Below is a small trained network, with its code and all its weights. Each question gives an input and a class and asks what happens when units are switched off, that is, made to give their printed mean instead of their output.

import numpy as np


def w(rows, s, z=0):
    codes = np.array(rows[::2]) - 128.0
    scale = np.full(codes.shape[1], s)
    scale[-1] = z or s
    return codes * scale


def norm(h):
    return h / np.sqrt((h * h).mean(-1, keepdims=True) + 1e-5)


def f(y):
    return np.maximum(y, 0)


def log_softmax(a):
    a = a - a.max(-1, keepdims=True)
    return a - np.log(np.exp(a).sum(-1, keepdims=True))


def net(x, mask):
    res = np.array(x, float).reshape(1, 6) / 4 @ E
    u = 0
    for l in range(3):
        y = f(norm(res) @ A[l][:, :-1].T + A[l][:, -1])
        res = res + np.where(mask[u : u + 12], y, B[l][:, -1]) @ B[l][:, :-1]
        u += 12
    return log_softmax(norm(res)[-1] @ U[:, :-1].T + U[:, -1])


A, B = {}, {}
E = w([
[129,135,121,124,129,135,134,125,125,119],'x0',
[66,33,21,166,32,97,140,97,64,55],'x1',
[129,132,120,124,127,132,128,127,132,120],'x2',
[87,38,227,48,124,158,112,61,173,51],'x3',
[151,113,76,154,106,201,86,5,151,254],'x4',
[131,130,114,128,135,119,130,125,148,123],'x5',
],0.0041)
A[0] = w([
[169,89,145,175,176,171,126,130,102,101,14],'0.n1',
[174,107,180,152,89,132,122,134,71,144,102],'0.n2',
[111,30,157,115,143,170,99,68,149,47,5],'0.n3',
[115,39,77,153,144,162,114,94,98,136,27],'0.n4',
[143,58,114,177,100,97,142,167,69,31,41],'0.n5',
[119,94,185,67,110,122,101,65,159,85,133],'0.n6',
[135,92,201,101,197,166,123,104,173,110,104],'0.n7',
[155,193,134,158,148,118,95,145,116,166,88],'0.n8',
[210,151,124,56,194,147,168,187,102,79,23],'0.n9',
[170,185,154,72,98,113,149,38,129,184,39],'0.n10',
[116,88,106,124,1,62,110,30,116,29,2],'0.n11',
[100,146,127,168,132,122,117,76,136,92,27],'0.n12',
],0.004,0.0022)
B[0] = w([
[131,113,107,153,149,107,103,106,181,89,128],'0.n1',
[154,157,59,111,136,66,124,165,202,129,133],'0.n2',
[202,96,136,133,254,163,113,184,122,161,217],'0.n3',
[117,101,108,177,105,105,120,112,134,178,184],'0.n4',
[68,184,75,70,137,129,145,198,156,184,225],'0.n5',
[119,130,171,5,107,153,190,104,159,135,224],'0.n6',
[42,175,73,193,12,155,107,141,147,61,203],'0.n7',
[133,29,130,88,208,141,118,148,128,119,179],'0.n8',
[154,174,179,178,132,113,94,144,136,109,169],'0.n9',
[146,142,101,179,139,199,67,142,135,148,169],'0.n10',
[197,95,106,128,248,140,170,143,88,125,254],'0.n11',
[147,129,148,112,119,115,166,131,120,190,133],'0.n12',
],0.0044,0.004)
A[1] = w([
[90,37,160,108,99,101,145,72,94,122,61],'1.n1',
[100,81,133,104,102,123,114,109,95,88,71],'1.n2',
[190,66,118,199,143,204,101,56,98,197,115],'1.n3',
[111,188,170,63,109,150,107,86,144,123,103],'1.n4',
[219,250,153,218,165,116,67,175,121,161,82],'1.n5',
[86,142,103,158,38,46,113,119,77,93,2],'1.n6',
[159,105,131,136,110,177,123,64,137,188,146],'1.n7',
[124,148,70,153,188,88,154,94,19,133,134],'1.n8',
[154,117,79,148,77,143,53,3,140,183,121],'1.n9',
[171,118,125,125,139,179,120,20,123,198,167],'1.n10',
[173,105,103,103,105,160,101,8,166,170,72],'1.n11',
[155,135,86,177,156,90,136,135,102,126,114],'1.n12',
],0.0053,0.0015)
B[1] = w([
[155,126,74,68,163,153,138,102,141,116,168],'1.n1',
[165,112,126,106,192,110,123,130,143,138,155],'1.n2',
[151,164,91,113,131,64,136,3,132,111,255],'1.n3',
[128,139,130,184,82,114,125,145,174,124,171],'1.n4',
[143,64,98,61,199,131,155,127,108,78,234],'1.n5',
[90,210,119,104,132,167,101,126,153,171,155],'1.n6',
[69,177,101,104,158,146,109,177,149,164,210],'1.n7',
[110,145,179,153,108,142,114,150,160,145,218],'1.n8',
[210,69,178,164,111,114,196,155,76,68,228],'1.n9',
[46,133,116,102,126,166,73,116,160,146,237],'1.n10',
[81,146,112,124,149,134,71,187,149,94,214],'1.n11',
[123,158,136,135,77,159,134,161,119,155,188],'1.n12',
],0.0068,0.0053)
A[2] = w([
[54,184,85,194,85,149,39,53,163,139,102],'2.n1',
[100,191,153,130,96,190,90,133,152,230,87],'2.n2',
[215,225,250,106,50,77,210,131,172,66,85],'2.n3',
[208,104,209,64,189,176,109,92,173,100,194],'2.n4',
[219,191,138,136,217,100,86,128,105,142,93],'2.n5',
[114,238,47,195,150,122,129,156,109,176,136],'2.n6',
[165,142,167,175,95,184,152,116,104,153,101],'2.n7',
[168,247,151,81,205,62,105,102,129,157,67],'2.n8',
[193,194,108,253,61,61,166,53,112,132,7],'2.n9',
[196,54,188,123,163,110,220,154,54,96,20],'2.n10',
[86,143,235,149,121,127,105,110,200,130,44],'2.n11',
[115,173,212,138,104,115,115,97,204,118,56],'2.n12',
],0.0052,0.0016)
B[2] = w([
[173,105,184,125,124,126,174,232,112,146,224],'2.n1',
[87,128,77,127,191,157,108,186,133,26,172],'2.n2',
[162,57,131,133,79,101,167,18,103,221,178],'2.n3',
[157,179,118,192,68,66,142,123,68,188,253],'2.n4',
[74,51,117,104,92,158,134,110,137,65,179],'2.n5',
[101,174,165,123,94,93,122,64,104,171,228],'2.n6',
[143,81,81,151,184,132,129,82,107,159,133],'2.n7',
[99,47,115,94,112,160,149,56,167,119,180],'2.n8',
[232,11,131,181,119,101,2,166,64,139,161],'2.n9',
[207,105,171,168,142,168,150,206,127,73,188],'2.n10',
[115,161,167,213,108,106,127,109,146,106,171],'2.n11',
[120,165,198,168,80,115,103,90,112,76,165],'2.n12',
],0.0056,0.0053)
U = w([
[191,72,135,89,186,124,190,210,94,86,192],'0',
[122,102,46,61,194,147,109,29,149,148,182],'1',
[165,146,216,174,51,72,167,63,133,122,163],'2',
[68,198,162,155,111,183,56,146,203,88,69],'3',
[38,255,87,127,90,90,151,179,89,184,102],'4',
[199,93,98,194,74,83,70,114,60,183,5],'5',
],0.016,0.0018)

Each question gives the input, the list of numbers given to net, and the class t.
The units are the neurons (one row each of A and B). Each row of codes is followed by its name. A weight is (code - 128) times the scale printed after its matrix; where a second scale follows, it is the last column's (A, B and U).
mask holds one flag per neuron, layer by layer. A switched-off neuron (its flag False) gives its mean, the last column of its row in B, instead of its output. The means were averaged over made-up inputs and are rounded, as every weight is.
A unit's drop is (log p(t) with every unit on - log p(t) with that unit switched off) / (log p(t) with every unit on - log p(t) with every unit switched off).
The circuit of an input: a set's keep is (log p(t) with only the set's units on - log p(t) with every unit switched off) / (log p(t) with every unit on - log p(t) with every unit switched off). Starting from the 12 units with the biggest drops (on a tie, the unit counted first), units are removed one at a time, each time the one whose removal leaves the highest keep (on an exact tie, the one counted first), for as long as the keep stays at least 0.8.
circuit, biggest first: the units of the circuit, biggest drop first
unit that matters most: the unit with the biggest drop
k most important neurons: the k neurons with the biggest drops, biggest first
k most important neurons of layer l: the k neurons of layer l with the biggest drops, biggest first
drop of u: that unit's drop, to one decimal
input [-7,-2,0,-6,-3,7], class 0: circuit, biggest first	(1.n5)
input [5,-1,-2,-7,1,-8], class 1: circuit, biggest first	(1.n9; 1.n5)
input [-6,0,-2,7,6,8], class 3: circuit, biggest first	(1.n5; 1.n11)
input [3,0,4,8,8,-6], class 3: 3 most important neurons of layer 1	(1.n11; 1.n5; 1.n10)
input [0,0,-6,7,7,7], class 3: circuit, biggest first	(1.n11; 1.n5)
input [6,-4,-1,6,0,-6], class 2: 2 most important neurons of layer 2	(2.n3; 2.n4)
input [-6,-4,0,1,0,4], class 2: 3 most important neurons	(1.n10; 0.n11; 1.n7)
input [-2,3,-6,0,-8,-4], class 4: 2 most important neurons of layer 1	(1.n9; 1.n5)
input [3,-8,0,1,-1,4], class 2: 4 most important neurons	(0.n11; 0.n3; 2.n4; 1.n4)
input [1,0,8,-6,6,-2], class 1: 4 most important neurons	(1.n5; 0.n7; 1.n7; 1.n3)
input [-4,-1,-5,-4,7,-4], class 1: 2 most important neurons	(1.n3; 1.n7)
input [1,0,4,8,3,5], class 3: 3 most important neurons of layer 1	(1.n5; 1.n4; 1.n11)
input [-3,-6,-7,1,5,-6], class 3: 2 most important neurons of layer 1	(1.n10; 1.n4)
input [2,8,5,0,-6,-8], class 4: circuit, biggest first	(1.n6)
input [0,7,-5,0,-1,4], class 4: 2 most important neurons	(1.n9; 1.n5)
input [-8,0,7,-7,-5,0], class 0: 3 most important neurons of layer 1	(1.n5; 1.n10; 1.n7)
input [-6,-1,-5,0,3,-7], class 1: 2 most important neurons	(1.n3; 0.n6)
input [-6,6,0,7,0,-2], class 0: 3 most important neurons of layer 0	(0.n11; 0.n3; 0.n5)
input [-6,4,-1,0,-8,-3], class 4: 4 most important neurons of layer 0	(0.n5; 0.n3; 0.n6; 0.n8)
input [-8,-4,-5,5,1,-3], class 3: unit that matters most	1.n9
input [-6,-3,4,-5,0,-6], class 0: drop of 0.n10	0.0
input [-1,-8,5,-5,-1,0], class 0: drop of 1.n5	3.5
input [-2,4,-1,-1,-6,-8], class 4: drop of 1.n9	0.1
input [8,-8,4,-7,-1,-6], class 0: drop of 1.n5	2.0
